In the rows, zero is written as 128.
Facts:
[<1021> <297> <497>] δ <847>
[<753> <1332>] δ <409>
[<418>] δ <151>
[<645>] δ <190>
[<645> <791>] δ <966>
[<290> <847>] δ <81>
[<290> <409>] δ <631>
[<886> <631>] δ <467>
[<257>] δ <80>
[<257> <81> <388>] δ <1434>
[<863> <497>] δ <118>
[<92> <1281> <1457> <908>] δ <753>
[<92> <791>] δ <418>
[<92>] δ <317>
[<429> <52> <702>] δ <1088>
[<932> <118> <80> <81>] δ <388>
[<380> <983>] δ <1021>
[<380> <388> <1434>] δ <1103>
[<1353> <1427>] δ <908>
[<42>] δ <338>
[<791>] δ <1427>
[<207>] δ <257>
[<52> <1457>] δ <261>
[<112>] δ <1358>
[<966>] δ <1332>
[<702>] δ <1422>
[<1110>] δ <468>
[<320> <624> <418> <1377> <1358> <750> <102> <338> <1010> <429> <467> <1221> <932> <1339> <489> <911> <756> <1353> <6> <80> <983> <112> <203> <1036> <1457> <1080>] λ dugok
[<1021> <753> <607> <317> <262> <290> <1394> <977> <847> <766> <566> <715> <100> <1308> <1422> <186> <807> <487> <85> <626> <223> <536> <37> <722> <154> <526> <1086> <979> <261> <409> <639> <126> <763> <1147> <388> <52> <1244> <1368> <731> <864> <64> <1448> <543> <1031> <898> <497> <67> <908> <966> <1434> <91> <874> <1110>] λ draflas
[<468> <645> <886> <1013> <736> <257> <668> <745> <1039> <863> <183> <303> <92> <652> <1088> <118> <1075> <151> <294> <1465> <190> <859> <1152> <207> <1281> <915> <1427> <631> <445> <702> <1035>] λ sikladral
[<320> <864>] θ <154>
[<320> <1161> <908>] θ <1457>
[<1021> <257> <154> <526> <1103>] θ <261>
[<753> <715> <1152> <203> <1036>] θ <1427>
[<468> <1077>] θ <1103>
[<468> <911>] θ <950>
[<468> <1365>] θ <983>
[<468> <297>] θ <1083>
[<468> <1010> <467> <864> <445>] θ <92>
[<607> <399> <543>] θ <489>
[<645> <566>] θ <207>
[<645> <545> <722>] θ <450>
[<1377>] θ <607>
[<494>] θ <753>
[<262> <915>] θ <487>
[<290>] θ <399>
[<290>] θ <1086>
[<886> <715> <186> <652> <756> <6>] θ <1207>
[<1077> <932> <460> <756> <151> <112>] θ <514>
[<1077> <1039> <722>] θ <203>
[<1161> <183> <979>] θ <1394>
[<977> <460> <756> <672>] θ <151>
[<545>] θ <911>
[<545> <731>] θ <791>
[<736> <257>] θ <898>
[<847> <514>] θ <223>
[<745> <1031>] θ <736>
[<766> <489>] θ <418>
[<566> <626> <672> <1434>] θ <1353>
[<183>] θ <966>
[<750> <702>] θ <645>
[<750> <1422>] θ <1281>
[<100> <303>] θ <1036>
[<1422> <908>] θ <750>
[<1422> <1365> <639> <953> <656>] θ <1434>
[<92> <1221> <6> <1465> <1457> <874>] θ <766>
[<186> <6> <112> <64> <1434>] θ <190>
[<429> <399>] θ <652>
[<467> <908>] θ <1077>
[<626>] θ <42>
[<626>] θ <864>
[<626>] θ <763>
[<1083> <1103>] θ <460>
[<1221> <756> <1036> <1427> <864>] θ <847>
[<1339>] θ <67>
[<118>] θ <257>
[<118> <1031>] θ <37>
[<37> <678>] θ <656>
[<37> <639> <1103> <64>] θ <631>
[<37>] θ <112>
[<460> <112> <399> <874>] θ <756>
[<722> <126> <297>] θ <294>
[<722> <409>] θ <1365>
[<678>] θ <859>
[<154> <497>] θ <639>
[<1353> <526> <966>] θ <1021>
[<42> <1031>] θ <429>
[<6> <445> <497>] θ <715>
[<1073>] θ <1039>
[<409>] θ <183>
[<126>] θ <971>
[<207> <193>] θ <1221>
[<1103>] θ <977>
[<52>] θ <91>
[<1281>] θ <1368>
[<112> <445>] θ <543>
[<112> <631>] θ <1161>
[<203> <1448>] θ <953>
[<203> <1035>] θ <1308>
[<203> <656> <1035>] θ <1307>
[<1244>] θ <1010>
[<399>] θ <874>
[<731>] θ <1031>
[<864>] θ <886>
[<297>] θ <1073>
[<898>] θ <526>
[<193>] θ <64>
[<67> <1035>] θ <1110>
[<67>] θ <6>
[<908>] θ <731>
[<91>] θ <445>
{<320> <1021> <607> <418> <886> <1013> <977> <736> <257> <1039> <807> <429> <467> <626> <932> <911> <1353> <294> <6> <526> <983> <1086> <979> <203> <1036> <1368> <864> <966> <1434> <1080>} ψ tretes
{<624> <566> <1308> <1422> <1010> <186> <652> <487> <1088> <1339> <489> <722> <151> <859> <388> <915> <1031> <898> <908> <91> <874>} ψ leku
{<753> <317> <262> <847> <745> <863> <750> <102> <715> <303> <85> <1075> <756> <154> <1465> <639> <112> <1427> <543> <1110>} ψ stusku
{<468> <290> <1394> <183> <92> <1221> <223> <118> <409> <1147> <52> <1281> <731> <64> <497>} ψ brimobris
{<645> <1377> <668> <1358> <766> <338> <100> <536> <37> <80> <190> <261> <1152> <126> <763> <207> <1244> <631> <1457> <445> <1448> <67> <702> <1035>} ψ gelol

Known rows:
[102 120 114 121 128 121 128 137 126 118 126 125 128 140 132 127 135 133
 135 135 130 129 126 121 127 131 114 116 126 141 135 123 122 131 123 120
 138 122]: <736>
[113 111 106 122 123 121 135 123 127 116 133 123 124 132 135 119 134 128
 134 137 127 128 124 116 128 137 131 125 112 131 124 132 129 138 118 113
 141 123]: <898>
[125 124 121 127 120 135 121 131 128 124 133 131 120 140 127 127 139 133
 133 127 127 128 130 133 123 126 139 135 137 133 123 129 128 124 126 127
 134 124]: <953>
[132 133 121 119 139 110 145 141 128 131 139 125 136 122 128 132 103 126
 127 132 128 137 134 114 138 140 139 129 116 117 129 140 135 135 129 134
 127 127]: <543>
[129 145 119 128 131 113 131 130 129 141 130 133 131 133 120 130 109 124
 124 127 129 137 127 129 133 145 143 138 143 121 115 142 138 141 122 138
 123 126]: <399>
[108 122 117 129 154 100 154 104 131 105 137 140 123 140 125 135 115 134
 132 129 134 129 121 123 134 133 121 113 123 134 119 129 130 145 129 126
 142 121]: <763>
[119 131 128 126 148 122 138 126 128 127 129 129 134 122 129 131 118 130
 125 138 126 130 131 131 133 137 134 121 113 130 133 122 130 124 128 133
 133 129]: <886>
[142 132 127 127 146 104 150 133 128 121 133 129 132 122 127 127 115 142
 125 130 130 128 130 117 134 132 125 119 129 122 130 123 134 134 130 121
 122 124]: <766>
[ 94 137 158 135 147 140  99 111 126 152 100 138 126 148 127 132 145 123
 120 117 132 125 115 147 120 120  83 120 152 134 128 123 126 134 133 141
 113 139]: <1457>
[141 126 113 126 145 126 140 109 125 131 132 127 130 131 123 119 134 136
 123 131 132 126 130 134 128 130 123 127  89 113 122 124 130 139 132 131
 118 132]: <92>
[103 145 145 147 125 142 100  97 123 152 103 130 124 144 122 117 138 117
 119 120 133 129 116 140 122 119 118 132 157 137 126 126 118 134 118 139
 111 131]: <1221>
[111 144 155 141 114 143  97 116 129 160 104 129 126 135 127 124 130 106
 119 121 127 131 118 131 125 125 118 137 167 132 124 135 126 135 127 135
 113 137]: <1010>
[110 147 144 141 133 153  90 145 122 157  87 118 140 119 133 131 141 116
 123 115 125 123 121 144 122 122 115 126 169 126 138 124 130 116 124 145
 109 134]: <932>
[117 128 112 125 126 129 123 130 126 131 129 130 128 135 127 130 133 125
 131 129 128 130 125 137 127 142 132 129 127 132 122 131 134 133 116 133
 134 127]: <42>
[139 197 173 148 180 107 124 135 128 197  99 127 147 111 114 128  75 115
  94 117 128 143 125 123 145 143 115 136 199  98 132 140 149 143 125 162
  68 142]: <1377>
[114 118 108 121 105 138 109 146 123 127 123 122 121 138 133 123 157 136
 140 131 126 126 125 131 119 135 128 129 135 141 128 123 127 124 113 119
 135 121]: <678>
[137 129 116 121 116 134 115 157 124 140 124 121 125 126 130 122 143 136
 131 131 126 127 131 128 119 135 137 135 139 131 131 127 133 121 115 125
 121 123]: <672>
[112 130 145 131 155 120 141 121 126 121 127 132 129 117 129 127 123 136
 122 143 124 123 128 138 129 139 135 112 117 134 133 111 126 124 128 126
 132 127]: <631>
[173 132 132 117 134 126 138 176 121 135 125 109 135 102 132 115 138 156
 120 134 122 119 140 112 126 129 126 123 130 116 149 110 133 109 129 111
 105 126]: <100>
[132 127 136 131 139 115 139 124 130 119 126 130 127 127 126 128 123 136
 125 126 130 126 127 123 130 123 116 120 131 129 132 122 126 131 134 123
 126 127]: <668>
[118 110 109 125 136 131 134 103 125 115 135 130 123 143 128 121 155 139
 132 131 133 122 125 141 120 123 119 120  77 126 125 121 122 137 133 124
 134 131]: <1281>

Rows:
No name comes twice in this set of rows, the named rows included.
[152 121 116 118 118 126 134 152 126 133 134 114 131 112 132 118 132 130
 126 138 124 126 132 112 132 138 138 129 116 117 133 129 134 131 123 113
 121 127]	<186>
[176 140 127 116 106 147 110 186 122 148 123 110 131 105 130 113 148 141
 125 131 119 123 141 123 118 130 143 142 150 116 142 118 134 107 118 117
 105 128]	<494>
[159 130 116 121 101 129 149 131 132 127 140 126 136 121 134 130 128 126
 126 128 127 133 138 124 140 141 137 120  91 126 126 132 135 114 112 129
 145 133]	<847>
[164 133 138 123 132 132 131 170 123 135 122 114 136 107 132 119 137 147
 120 133 125 121 137 115 126 123 123 123 141 120 149 110 132 113 127 113
 108 127]	<1152>
[141 119 125 111 127 135 128 145 128 131 135 124 132 130 132 131 135 129
 129 128 128 128 137 126 129 126 115 128  96 113 134 132 130 126 137 131
 126 136]	<1427>
[225 110 211 154  67 167 148  77 154  88 174 164 109 110 108 153  95 119
 129  99 125 120 147 163 122  51 182 177 144 115 105 134 104  82 188 140
 149 141]	<971>
[141 123 120 115 128 129 134 162 127 128 134 115 133 114 133 125 125 136
 132 136 125 127 139 114 129 133 136 129 117 120 141 127 131 120 128 120
 128 125]	<262>
[122 116 106 131 126 126 130 113 122 116 129 126 123 135 125 115 140 133
 131 131 131 126 127 128 124 125 132 124 106 132 127 120 118 134 124 118
 133 122]	<183>
[140 127 115 117 140 123 133 157 123 126 129 115 132 119 132 125 131 141
 131 136 127 127 134 115 129 135 127 122 129 124 143 122 133 124 123 119
 125 121]	<626>
[102 115 114 127 122 131 128 101 133 113 137 145 119 151 124 139 136 121
 136 123 133 130 122 149 124 133 135 130 106 138 108 137 128 138 127 139
 151 128]	<791>
[132 125  93 133 127 133 123 134 118 122 112 108 140 113 134 116 153 134
 127 126 128 118 126 134 125 133 142 118 100 117 133 119 128 125 117 121
 122 124]	<118>
[ 83 127 150 137 113 153  90 115 129 141 107 132 122 146 131 130 140 110
 131 121 128 130 118 140 120 114 104 131 167 150 133 132 117 125 124 135
 132 133]	<750>
[106 145 160 138 127 146  95 136 125 156 100 127 129 132 128 128 132 122
 122 119 127 127 123 133 122 117 104 131 176 137 139 124 122 119 127 139
 111 134]	<1036>
[195 129 145 127  77 158 128 143 133 131 138 130 127 117 127 128 148 132
 122 117 123 123 142 139 127 112 146 143 125 124 125 123 128  92 124 127
 133 137]	<297>

The same objects again, as new rows of numbers:
Known rows:
[ 72 143  94 131 126 133 137 130 109 143 166 106  83 120 129 109 146 133
 106 124 140 128 123 135 144 143 106 143 137 141 125 131]: <863>
[105 130 126 132 150 147 122 114 127 128 121 150 117 110 133 149 130 137
 153 131  85 127 117 126 139 169 123  72 129 108 118 140]: <1422>
[ 98 133 116 137 152 132 123 126 134 123 136 141 126 127 118 143 130 142
 154 132 103 115 119 135 135 153 107  93 128 116 119 147]: <908>
[145 142 104 118 146 143 123 132 166 116 133 131 113 129 112 138 129 140
 147 148  95 130 111 130 117 148 125  97 126 113 122 139]: <753>
[133 137 120 126 150 140 122 135 153 127 137 144 132 121 115 138 124 146
 140 118 120 117 114 117 150 145 123 110 133 120 116 142]: <1448>
[100 150 112 111 138 129 144 129 124 147 162 105  92 118 152 143 157 138
 112 121 126 130 103 122 118 129 107 148 134 130 125 142]: <223>
[ 76 143 115 125 116 138 133 116  80 141 180 113 107 108 118 110 100 128
  96  94 164 139 136 131 165 112 123 147 152 156 116 126]: <983>
[127 135 118 128 150 133 126 136 154 125 136 143 132 126 112 140 125 148
 143 126 122 119 114 121 149 145 124 109 133 122 115 142]: <1244>
[149 137  93 102 130 123 131 122 121 109 116 110 115 111 110  91 112 145
 106  99 123 137 144 138 152 149 135 154 138 121 117  79]: <297>
[ 65 142 127 122 119 131 138 138 125 147 163 117 104 116 134 124 149 138
 115 120 144 128 110 124 144 130 130 152 143 138 116 134]: <668>
[110 132 116 139 156 140 117 122 128 129 121 143 133 120 128 143 128 143
 146 113 110 102 128 132 151 161  96  91 131 114 118 153]: <898>
[116 134  97 136 147 128 120 133 144 118 161 139 121 131  87 121 116 149
 139 116 133 122 120 115 162 132 126  97 127 129 120 136]: <207>
[235 160 108  60 102 136 111 129 175 108 138  98 116 110 135 117 117 133
  98 105 119 148 115 150 116 118 158  97 137 103 115  80]: <514>
[108 129 125 121 139 145 120 117 115 121 136 140 138 118  96 134  80 139
 135 104 133 134 139 122 159 120 125 117 144 128 110 144]: <320>
[ 50 114 115 135 158 119 141 112 100 104 153 145 121 133  48 131  81 151
 162 139 118 154 134 115 143 123 144 135 136 136 113 135]: <1457>
[116 116 118  97 117 142 134 128  95 153 151  98 141 101 110 148 109 144
  95 116 192 154 111 214 151 122  86 116 159 140 109 116]: <338>
[192 166 124  90 114 149  89 132 187 121 167 124 121 124 144 162 126 124
 134 116 112 126  92 143 106 107 128   9 123  98 119 149]: <151>
[ 68 141 121 116 122 146 138 112  78 145 144 106  97 108 136 127 110 127
 103 109 135 140 137 134 136 123 106 166 150 140 117 142]: <102>
[ 39 138 132 127 118 133 137 121 103 147 161 117  87 108 145 134 157 129
 126 135 114 138 108 134 130 147 128 113 138 127 119 133]: <1088>
[144 135 111 139 152 149 113 133 146 126 125 152 142 122 119 128 117 144
 135 101 126 104 128 118 173 159 115  96 134 122 116 139]: <1434>
[118 141 115 129 141 128 119 129 149 122 145 131 125 128 111 144 130 142
 147 138 116 117 113 142 128 139 108  79 129 116 120 149]: <186>

Rows:
No name comes twice in this set of rows, the named rows included.
[ 86 142 110  97 113 117 151 130 100 132 131  88 100 104 138  83 141 138
  87 106 133 141 138 145 143 142 128 215 151 137 115  73]	<81>
[ 72 143 121 119 123 136 134 118  84 142 178 112 114 113 120 119 101 131
 100  93 157 138 134 124 160 105 118 150 149 151 114 135]	<80>
[116 135 116 129 148 142 113 132 147 125 137 146 129 123 116 134 121 144
 139 102 124 118 121 107 158 143 127 102 130 119 116 142]	<631>
[114 132 125 118 133 148 119 116 115 123 139 139 136 117 107 135  83 137
 129  98 137 133 137 125 158 121 128 111 143 129 111 141]	<911>
[127 139  91 126 168 133 130 121 129 124 143 131 108 126 117 138 128 147
 135 114 111 121 116 110 140 145 107 112 122 121 126 145]	<290>
[ 61 140 115 122 122 135 139 131 115 147 142 106  90 118 140 121 155 134
 114 130 129 130 119 137 131 144 109 161 141 131 122 140]	<1075>
[ 80 142 116 126 131 138 144 134 121 148 140 110  99 117 148 126 154 135
 117 138 126 123 116 139 130 153 104 160 142 134 122 137]	<85>
[101 129 116 127 145 127 125 136 152 118 140 141 125 130  89 137 126 151
 152 130 120 126 114 118 144 136 131 104 130 120 114 144]	<445>
[123 133  98 123 167 141 133 112 125 123 137 140  97 116 126 145 131 144
 141 121  89 137 111 101 133 157 133  99 121 116 125 134]	<52>
[ 61 147 115 139 131 122 137 133 106 145 171 112 107 118 137 124 148 135
 121 127 138 115 117 142 139 142  96 127 138 139 123 139]	<388>
[ 34 113  94 139 178 100 151 124 121 104 141 136 103 146  55 138 129 163
 177 159  91 141 118 105 118 146 122 152 119 124 123 148]	<92>
[139 137 126 113 131 148 111 117 128 120 144 139 135 118 104 138  80 135
 129 100 134 135 132 124 153 110 131  94 142 125 111 142]	<203>
[ 30 135 141 120 120 136 146 122  88 141 163 118 112 112 116 123 104 132
 117 116 142 146 131 128 143 120 131 177 155 148 111 129]	<418>
[158 135 102 115 124 113 142  94 135 134  82 128  88 105 113 164 139 157
 134 132 121 113 120  62 162 115 136  97 133 100 118 196]	<468>
[138 140 119 124 145 137 125 138 161 122 143 141 130 127 112 140 124 147
 143 126 124 119 111 118 145 140 129 103 132 121 116 141]	<100>

The same objects again, as new rows of numbers:
Known rows:
[139 114 147 103 167 119 134 140 120  99 129 113 111 140 130 177 139 177
 131 139 126 114 120  99 122 131 126 134 148 179 151 134 102  83 122 131
 145 126 179 136 112]: <966>
[172 140 146 114 113 129 106 141 129  86 151 131 136 146 126 138 139 150
 135 150  99 112 105 105  92 121 112 128 136 173 145 135 108 102 123 142
 179 105 101 142 130]: <645>
[184 143 140 120  83 125 102 147 140  98 150 131 156 148 129 142 148 167
 132 152 116 106 108 106  88 131 108 122 174 131 134 134  90 120 143 142
 154 141  99 141 141]: <702>
[155 135 139 117 135 141 133 148 130 114 150 113 142 139 127 193 128 199
 136 139 134 106 123  98  99 146 115 122 121 161 164 140 101 118 134 139
 148 125 117 142 121]: <1448>
[155 133 111 117 158 125 123 148 127 112 153 120 129 136 118 178 147 197
 129 145 131 106 119  94 125 152 128 121 161 138 160 134 109  88 130 130
 144 131 150 135 110]: <864>
[139 140 136 113 142 123 134 148 129 118 155 118 132 141 132 177 140 180
 121 147 131 112 139  96 112 150 129 126 123 170 164 132  98 113 133 133
 153 124 154 143 121]: <154>
[148 140 112 112 163 107 130 146 124  70 142 111 121 137 129 189 147 204
 128 138 124 108 146  99 127 147 125 134 139 131 169 157 110  98 107 123
 148 132 165 138 120]: <203>
[129 135 131 105 169 110 142 146 129 109 153 126 148 142 125 159 148 135
 121 149 136 119 138 118 124 152 131 144 115 160 158 137 113  97 145 124
 174 122 156 147 122]: <1308>
[172 143 117 118 127 119 109 142 134  85 150 112 130 142 126 191 139 186
 143 137 106  98 145  96 108 139 117 123 136 123 163 146 111 121 116 133
 153 131 127 133 132]: <672>
[152 141 152 124 104 109 111 145 127  86 161 151 158 146 121 193 134 115
 122 153 107 131 116  93 138 126 128 151 139 128 130 132 113 124 117 125
 172 136 101 133 127]: <1075>
[141 125 117 101 190 116 136 148 125 101 147 125 145 140 118 167 154 142
 131 144 144 114 120 128 124 159 122 139 134 134 164 145 126  58 147 121
 175 121 138 151 121]: <223>
[142 151 104 115 167 125 135 147 125  70 150 122 128 138 124 187 151 220
 123 138 125 109 141 104 124 152 124 141 147 120 169 153 119  89 107 119
 164 128 144 135 116]: <1036>
[154 141 128 122 142 154 131 149 134 112 156 122 143 138 120 176 137 218
 130 141 136 106 116 102  93 150 117 124 138 140 166 141 111 105 135 131
 155 121  93 137 117]: <100>
[151 136 139 112 140 135 142 149 125 107 147 126 140 142 132 195 133 198
 125 143 136 113 123 109 100 149 114 132 114 173 162 143 105 109 141 130
 168 112 108 150 127]: <763>
[167 129 137 106 114  82  98 144 113  88 147 129 132 144 132 190 138 118
 128 154 105 119 114  93 137 135 128 134 143 153 136 134 103  92 125 132
 161 123 148 149 134]: <736>
[127 138 150 129 128 139 139 146 134  92 152 138 162 139 113 220 131 162
 126 143 134 131 124  91 130 133 123 150 124 130 150 143 109 139 110 123
 147 155 112 126 102]: <262>
[155 108 109 108 177 134 125 151 150  98 148 102 156 130 109 100 149 155
 139 137 115 108 115 110 132 141 109 117 165 136 171 137 117  91 125 127
 139 139 179 150 113]: <497>
[178 126 122 115 144 105  80 143 133 109 163 101 135 140 108 164 143  83
 149 145 105 101 111 101 126 136 129 114 164  88 148 129 124  82 143 132
 138 143 139 141 127]: <468>
[134 112 142 112 166 109 132 145 129  87 142 125 164 138 109 219 141 113
 132 141 141 126 112 112 139 145 119 153 126 102 149 153 122 100 123 117
 147 155 131 142 108]: <1147>
[162 114 150 102 155  98 104 137 127  77 137 123 141 145 120 140 152  72
 139 151 109 115  99 121 118 118 117 141 162 143 136 140 119  73 125 131
 171 130 146 146 126]: <1281>
[138 134 153 123 127 140 143 148 128  91 149 137 158 140 119 235 127 182
 129 136 136 127 113 103 113 140 112 147 112 143 152 150 109 130 116 124
 159 136  85 137 110]: <536>

Rows:
No name comes twice in this set of rows, the named rows included.
[144 137 107 109 191 119 129 147 131  74 150 108 140 137 118 168 156 166
 135 135 134 102 144 123 117 154 119 136 145 102 177 163 131  75 127 118
 162 134 147 142 120]	<1221>
[152 143 110 116 159 115 124 145 127  70 147 103 120 136 126 191 147 214
 133 136 121 101 147  95 122 146 125 124 147 128 173 155 111 104 105 126
 138 142 168 132 114]	<320>
[175 113 130 107 122  91 103 150 133  85 149 122 143 140 126 125 132 137
 130 144  78 121 118  88 154 123 117 123 166 157 147 121 103 101 123 131
 142 121 174 148 138]	<257>
[149 133 158  96 144 126 155 148 121 119 124 132 130 147 148 174 135 198
 124 140 153 121 131 121  90 144 114 147 136 173 145 143  91  95 161 127
 163 117 113 145 143]	<261>
[142 131 114 102 169 103 144 152 131  53 138 119 135 138 137 137 143 208
 118 135 107 122 142 111 144 139 110 145 137 168 174 154 106  91 101 117
 164 118 177 148 128]	<983>
[145 131 150 127 118 104 108 141 134  88 163 138 170 146 107 189 138  73
 134 151 107 128 117  96 142 122 132 152 132  98 135 133 124 125 119 122
 160 155 107 127 121]	<915>
[164 129 141 119 116  92 104 144 119  74 153 147 152 145 118 199 136 121
 127 152 104 133 100  97 150 128 126 150 148 115 130 138 115 100 109 122
 158 140 116 135 123]	<1013>
[134 124 139 120 147 113 138 147 123  84 143 138 149 137 117 226 136 170
 122 144 136 130 111  96 146 142 123 152 137 129 147 148 110 110 108 118
 150 146 128 134 104]	<807>
[138 162 112 120 163 139 139 148 131  82 159 118 129 142 131 170 150 215
 121 143 127 107 160 106 111 149 128 138 137 139 177 151 115 104 114 124
 172 122 142 135 126]	<756>
[161 128 130 119 122 122 131 146 145  47 142 139 168 140 121 154 128 178
 132 133  87 131 132 102 143 118  98 151 130 132 159 152 113 134  90 117
 166 131 118 138 125]	<380>
[151 134 139 105 138  94 108 143 126 101 158 130 149 148 127 154 146  85
 127 156 109 122 131 109 134 135 132 142 132 142 143 129 113 106 139 129
 180 125 146 148 139]	<859>

